Below is a small trained network, with its code and all its weights. Each question gives an input and a target symbol and asks what happens when units are switched off, that is, made to give their printed mean instead of their output.

import numpy as np


def w(rows, s, z=0):
    codes = np.array(rows[::2]) - 128.0
    scale = np.full(codes.shape[1], s)
    scale[-1] = z or s
    return codes * scale


def f(y):
    return y / 2 * (1 + np.tanh(0.7978845608 * (y + 0.044715 * y**3)))


def softmax(a):
    e = np.exp(a - a.max(-1, keepdims=True))
    return e / e.sum(-1, keepdims=True)


def log_softmax(a):
    a = a - a.max(-1, keepdims=True)
    return a - np.log(np.exp(a).sum(-1, keepdims=True))


def net(x, mask):
    ids = ['ηθλμπσψω'.index(c) for c in x.split()]
    T = len(ids)
    res = E[ids] + P[:T]
    q, k, v = (res @ M[0].T for M in (Q, K, V))
    z = softmax(np.where(np.tri(T) > 0, q @ k.T / 3**0.5, -1e9)) @ v
    res = res + np.where(mask[0], z, O[0][:, -1]) @ O[0][:, :-1]
    y = f(res @ A[0][:, :-1].T + A[0][:, -1])
    res = res + np.where(mask[1:9], y, B[0][:, -1]) @ B[0][:, :-1]
    return log_softmax(res[-1] @ U[:, :-1].T + U[:, -1])


Q, K, V, O, A, B = {}, {}, {}, {}, {}, {}
E = w([
[115,204,157,157,89,170],'η',
[164,214,103,88,209,72],'θ',
[64,178,146,178,170,194],'λ',
[134,196,190,172,142,137],'μ',
[92,218,103,137,115,181],'π',
[166,189,153,63,92,104],'σ',
[147,123,98,138,120,45],'ψ',
[174,250,178,156,106,140],'ω',
],0.017)
P = w([
[109,254,67,216,150,191],'0',
[119,147,158,99,147,203],'1',
[131,151,142,107,135,192],'2',
[133,156,135,108,115,178],'3',
[135,162,113,105,112,164],'4',
[136,160,104,113,102,155],'5',
[149,162,107,116,102,139],'6',
[149,163,100,114,75,133],'7',
[169,177,96,125,78,113],'8',
[156,174,85,121,53,108],'9',
[171,177,86,121,53,103],'10',
[210,194,116,116,41,84],'11',
],0.0073)
Q[0] = w([
[163,248,113,201,110,145],'head 0',
[194,200,138,98,133,123],'head 0',
[125,248,186,148,73,153],'head 0',
],0.015)
K[0] = w([
[223,73,11,100,105,3],'head 0',
[120,71,109,169,121,54],'head 0',
[173,4,55,106,59,28],'head 0',
],0.012)
V[0] = w([
[161,121,181,29,118,109],'head 0',
[104,87,158,195,82,115],'head 0',
[140,118,74,106,253,67],'head 0',
],0.014)
O[0] = w([
[141,184,239,84,239,220,184],'head 0',
[32,74,142,117,90,56,2],'head 0',
[191,181,64,169,245,71,144],'head 0',
],0.011,0.0081)
A[0] = w([
[45,5,123,139,111,236,13],'neuron 0',
[85,202,73,164,203,108,151],'neuron 1',
[134,92,167,96,1,115,17],'neuron 2',
[173,200,149,81,160,107,150],'neuron 3',
[35,19,97,96,82,162,158],'neuron 4',
[101,143,212,110,197,75,190],'neuron 5',
[39,58,243,209,66,51,113],'neuron 6',
[123,96,64,24,27,178,1],'neuron 7',
],0.0096,0.0078)
B[0] = w([
[102,15,68,212,89,168,139],'neuron 0',
[182,59,168,110,100,113,216],'neuron 1',
[206,152,200,108,148,165,155],'neuron 2',
[66,83,149,141,162,190,255],'neuron 3',
[85,24,81,150,195,176,148],'neuron 4',
[135,125,101,119,56,184,180],'neuron 5',
[96,6,193,90,157,46,151],'neuron 6',
[194,136,66,41,132,192,144],'neuron 7',
],0.011,0.023)
U = w([
[133,86,126,50,86,160,1],'η',
[160,114,141,102,227,134,31],'θ',
[32,106,54,141,169,153,135],'λ',
[50,107,235,70,178,53,198],'μ',
[150,151,11,52,85,194,91],'π',
[13,190,102,83,185,186,210],'σ',
[180,143,56,162,47,94,165],'ψ',
[210,142,154,3,31,139,79],'ω',
],0.0056,0.0099)

Each question gives the input, a string of symbols that net reads in full, and the target symbol t.
The units are the heads (3 rows each of Q, K, V and O) and the neurons (one row each of A and B). Each row of codes is followed by its name. A weight is (code - 128) times the scale printed after its matrix; where a second scale follows, it is the last column's (O, A, B and U).
mask holds one flag per unit, heads first, then neurons. A switched-off unit (its flag False) gives its mean, the last column of its rows in O or B, instead of its output. The means were averaged over made-up inputs and are rounded, as every weight is.
A unit's drop is (log p(t) with every unit on - log p(t) with that unit switched off) / (log p(t) with every unit on - log p(t) with every unit switched off).
The circuit of an input: a set's keep is (log p(t) with only the set's units on - log p(t) with every unit switched off) / (log p(t) with every unit on - log p(t) with every unit switched off). Starting from all 9 units, units are removed one at a time, each time the one whose removal leaves the highest keep (on an exact tie, the one counted first), for as long as the keep stays at least 0.8.
units of the circuit, in order: the units of the circuit, biggest drop first
unit that matters most: the unit with the biggest drop
top k neurons: the k neurons with the biggest drops, biggest first
drop when u is switched off: that unit's drop, to one decimal
input ψ ω μ σ λ ω ω μ ω, target ψ: units of the circuit, in order : [head 0]
input μ η μ μ π η, target η: top 2 neurons : [neuron 4; neuron 6]
input μ π ψ μ ω μ π ψ, target ψ: units of the circuit, in order : [neuron 3; head 0]
input μ η ω, target ω: units of the circuit, in order : [head 0; neuron 3]
input μ μ π μ η μ μ ω μ ω μ μ, target μ: top 3 neurons : [neuron 6; neuron 5; neuron 1]
input η ω μ ω ω λ, target λ: units of the circuit, in order : [head 0; neuron 0]
input μ σ ω θ λ μ μ μ μ η, target θ: top 2 neurons : [neuron 1; neuron 3]
input σ σ ψ, target σ: top 2 neurons : [neuron 1; neuron 6]
input π λ λ, target λ: units of the circuit, in order : [head 0; neuron 4]
input ψ θ μ, target ψ: units of the circuit, in order : [head 0; neuron 3]
input ψ θ μ μ ω ω λ μ μ, target ψ: drop when neuron 3 is switched off : 0.2
input λ π η λ μ μ, target μ: drop when neuron 6 is switched off : 0.6
input θ μ η, target θ: drop when head 0 is switched off : 1.3
input ψ λ π ω λ μ π η μ ω μ η, target ψ: unit that matters most : head 0
